Below are the code and all the weights of a small trained network. Each question names an input and a class and asks about switching units off, where a switched-off unit gives its printed mean instead of its output.

import numpy as np


def w(rows, s, z=0):
    codes = np.array(rows[::2]) - 128.0
    scale = np.full(codes.shape[1], s)
    scale[-1] = z or s
    return codes * scale


def norm(h):
    return h / np.sqrt((h * h).mean(-1, keepdims=True) + 1e-5)


def f(y):
    return np.maximum(y, 0)


def log_softmax(a):
    a = a - a.max(-1, keepdims=True)
    return a - np.log(np.exp(a).sum(-1, keepdims=True))


def net(x, mask):
    res = np.array(x, float).reshape(1, 7) / 4 @ E
    u = 0
    for l in range(2):
        y = f(norm(res) @ A[l][:, :-1].T + A[l][:, -1])
        res = res + np.where(mask[u : u + 6], y, B[l][:, -1]) @ B[l][:, :-1]
        u += 6
    return log_softmax(norm(res)[-1] @ U[:, :-1].T + U[:, -1])


A, B = {}, {}
E = w([
[53,118,249,91,233,11,206,137,88],'x0',
[169,77,112,20,103,5,81,120,160],'x1',
[93,139,130,140,85,115,153,101,137],'x2',
[97,231,48,21,142,169,196,162,189],'x3',
[102,91,74,133,181,128,74,150,135],'x4',
[65,152,214,103,93,92,35,188,169],'x5',
[181,153,89,166,185,129,125,255,139],'x6',
],0.0052)
A[0] = w([
[157,101,146,174,134,110,122,101,138,98],'0.n0',
[164,110,172,106,72,127,125,130,105,45],'0.n1',
[159,126,131,35,62,46,72,156,165,60],'0.n2',
[195,57,39,123,108,99,214,91,59,69],'0.n3',
[141,94,86,126,105,147,214,122,85,150],'0.n4',
[167,125,52,113,1,191,68,129,135,3],'0.n5',
],0.007,0.0017)
B[0] = w([
[138,112,169,125,181,118,75,38,202,171],'0.n0',
[116,144,185,211,121,171,130,74,74,162],'0.n1',
[85,73,96,181,113,253,214,163,35,252],'0.n2',
[68,69,91,72,63,142,15,255,42,241],'0.n3',
[138,123,182,116,112,142,116,158,173,205],'0.n4',
[203,108,63,185,118,72,187,49,177,255],'0.n5',
],0.0072,0.0046)
A[1] = w([
[41,123,120,189,79,166,112,145,73,249],'1.n0',
[118,147,88,5,112,199,163,135,130,153],'1.n1',
[144,95,145,172,186,37,147,94,84,110],'1.n2',
[105,145,207,174,62,152,59,77,110,63],'1.n3',
[128,123,151,142,110,96,1,199,162,162],'1.n4',
[86,136,167,58,191,70,170,117,118,105],'1.n5',
],0.0084,0.0015)
B[1] = w([
[94,73,151,52,179,183,122,171,81,254],'1.n0',
[40,182,207,85,177,125,96,71,147,221],'1.n1',
[142,141,99,177,123,121,68,68,180,193],'1.n2',
[94,161,181,130,195,172,136,114,212,204],'1.n3',
[138,133,160,62,144,150,86,113,150,194],'1.n4',
[188,91,6,215,69,119,185,2,142,218],'1.n5',
],0.009,0.0066)
U = w([
[216,131,58,220,100,3,224,83,178,206],'0',
[65,144,172,31,168,153,121,226,96,56],'1',
[87,206,156,85,202,83,101,134,179,211],'2',
[82,106,132,122,202,165,223,222,80,3],'3',
],0.0057,0.0015)

Each question gives the input, the list of numbers given to net, and the class t.
The units are the neurons (one row each of A and B). Each row of codes is followed by its name. A weight is (code - 128) times the scale printed after its matrix; where a second scale follows, it is the last column's (A, B and U).
mask holds one flag per neuron, layer by layer. A switched-off neuron (its flag False) gives its mean, the last column of its row in B, instead of its output. The means were averaged over made-up inputs and are rounded, as every weight is.
A unit's drop is (log p(t) with every unit on - log p(t) with that unit switched off) / (log p(t) with every unit on - log p(t) with every unit switched off).
The circuit of an input: a set's keep is (log p(t) with only the set's units on - log p(t) with every unit switched off) / (log p(t) with every unit on - log p(t) with every unit switched off). Starting from all 12 units, units are removed one at a time, each time the one whose removal leaves the highest keep (on an exact tie, the one counted first), for as long as the keep stays at least 0.8.
units of the circuit, in order: the units of the circuit, biggest drop first
unit that matters most: the unit with the biggest drop
k most important neurons: the k neurons with the biggest drops, biggest first
top k neurons in layer l: the k neurons of layer l with the biggest drops, biggest first
input [-6,-5,6,-8,0,-8,-7], class 1: units of the circuit, in order	[0.n3, 1.n0]
input [3,0,1,-6,6,-3,7], class 2: unit that matters most	0.n2
input [3,7,1,3,3,4,2], class 3: top 2 neurons in layer 0	[0.n2, 0.n3]
input [-3,5,8,4,-7,2,-5], class 3: 2 most important neurons	[0.n2, 1.n5]
input [3,2,-7,3,-5,2,6], class 0: units of the circuit, in order	[0.n3, 1.n5]
input [7,-3,-3,-4,0,6,-3], class 0: units of the circuit, in order	[1.n5, 0.n3]
input [-8,2,7,6,0,3,7], class 0: 3 most important neurons	[0.n5, 1.n0, 0.n3]
input [1,-2,4,4,-6,-4,-1], class 1: units of the circuit, in order	[0.n3, 1.n5]
input [1,8,-2,-5,0,-2,-8], class 3: top 3 neurons in layer 1	[1.n1, 1.n4, 1.n0]
input [-3,-5,3,4,-8,-8,6], class 1: units of the circuit, in order	[0.n3, 1.n5, 1.n1]
input [4,6,3,4,-1,-7,8], class 1: 3 most important neurons	[0.n3, 0.n5, 1.n1]
input [-2,7,-2,-3,6,5,6], class 3: 3 most important neurons	[0.n2, 1.n1, 0.n3]
input [6,-3,4,3,1,-2,-2], class 0: 2 most important neurons	[1.n5, 0.n2]
input [-7,3,-3,2,3,-1,-4], class 0: 2 most important neurons	[0.n5, 1.n0]
input [-5,3,2,-3,-7,-7,5], class 1: units of the circuit, in order	[0.n3]
input [5,-6,-1,-7,-8,-8,4], class 1: 4 most important neurons	[0.n3, 0.n5, 1.n5, 1.n0]
input [8,-2,-3,8,4,6,-1], class 0: 2 most important neurons	[1.n5, 0.n3]
input [-7,-1,-7,3,7,-1,1], class 0: 2 most important neurons	[0.n5, 1.n0]
input [-5,8,8,0,5,6,-5], class 3: top 2 neurons in layer 0	[0.n2, 0.n5]
input [0,7,-7,-2,-1,3,5], class 3: units of the circuit, in order	[0.n2]
input [3,8,5,-2,3,7,-3], class 3: top 2 neurons in layer 1	[1.n1, 1.n4]
